[-8 12 1 0 -10]
[25 -63 31 58 -45]
[-11 52 37 30 25]
[-47 51 -45 22 -4]
->
[-10 58 37 51]

[10 -42 -12 41 -74]
[-14 -40 7 -14 35]
[-9 -45 -1 -19 0]
[4 41 5 -1 -11]
[-10 25 -3 -25 49]
->
[-74 -14 -1 41 -10]

[0 1 -1 0 2]
[70 16 -29 -36 -16]
->
[2 -36]

[-25 -35 31]
[34 -7 -20]
[-1 2 -55]
[36 2 21]
->
[31 -7 -1]

[40 51 -48]
[-5 -26 -71]
[-11 -35 -73]
[35 40 -51]
->
[-48 -26 -11]

[-45 -8 12 -49 -2]
[-74 -4 -14 -4 -21]
[-13 12 41 -75 -10]
[11 13 61 15 4]
[-49 -3 15 -38 -19]
->
[-2 -4 41 13 -49]
---
[-6 -5 1 4]
[-1 -65 13 31]
[-23 -33 -70 -17]
->
[-1 -65 13 31]
[-6 -5 1 4]
[-23 -33 -70 -17]

[-57 42 42 -36]
[-36 33 12 -2]
[-49 51 20 4]
[-37 47 13 3]
[-56 42 36 -38]
[-24 -63 14 -30]
[-26 -66 24 -30]
[5 3 10 8]
[53 44 -40 -44]
[-54 41 38 -39]
->
[-57 42 42 -36]
[-54 41 38 -39]
[-56 42 36 -38]
[-26 -66 24 -30]
[-49 51 20 4]
[-24 -63 14 -30]
[-37 47 13 3]
[-36 33 12 -2]
[5 3 10 8]
[53 44 -40 -44]

[37 18 1 -49 -20 65 33 15 1 0 -19 -27]
[-19 -29 -11 50 25 -61 -24 3 14 -5 9 24]
[-53 15 21 17 -2 -33 -34 -44 -33 10 28 16]
[54 -29 -29 0 13 14 29 53 44 -14 -29 -9]
[-3 36 20 -44 -27 49 10 -22 -28 10 2 -18]
->
[-53 15 21 17 -2 -33 -34 -44 -33 10 28 16]
[-3 36 20 -44 -27 49 10 -22 -28 10 2 -18]
[37 18 1 -49 -20 65 33 15 1 0 -19 -27]
[-19 -29 -11 50 25 -61 -24 3 14 -5 9 24]
[54 -29 -29 0 13 14 29 53 44 -14 -29 -9]

[-2 26 -13 57 25 -37]
[-21 10 -1 61 40 15]
[36 -7 -14 75 35 9]
->
[-21 10 -1 61 40 15]
[-2 26 -13 57 25 -37]
[36 -7 -14 75 35 9]

[39 -5 -26 2 63 13 23 -48 21]
[40 -13 -5 -1 73 -5 12 -49 19]
[54 -14 -23 -3 59 2 22 -67 19]
->
[40 -13 -5 -1 73 -5 12 -49 19]
[54 -14 -23 -3 59 2 22 -67 19]
[39 -5 -26 2 63 13 23 -48 21]

[-62 -37 -43 3 -48 -51 -60 -32]
[9 10 9 9 9 12 11 10]
[19 4 5 -28 9 15 19 0]
[-11 -24 -10 -11 -18 -8 -12 -19]
[-6 -14 -12 -26 -12 -1 -3 -16]
->
[9 10 9 9 9 12 11 10]
[19 4 5 -28 9 15 19 0]
[-11 -24 -10 -11 -18 -8 -12 -19]
[-6 -14 -12 -26 -12 -1 -3 -16]
[-62 -37 -43 3 -48 -51 -60 -32]

[26 7 -6 -21 -11 12]
[-6 18 18 -34 6 -15]
[-7 -19 12 -24 42 65]
->
[-6 18 18 -34 6 -15]
[-7 -19 12 -24 42 65]
[26 7 -6 -21 -11 12]
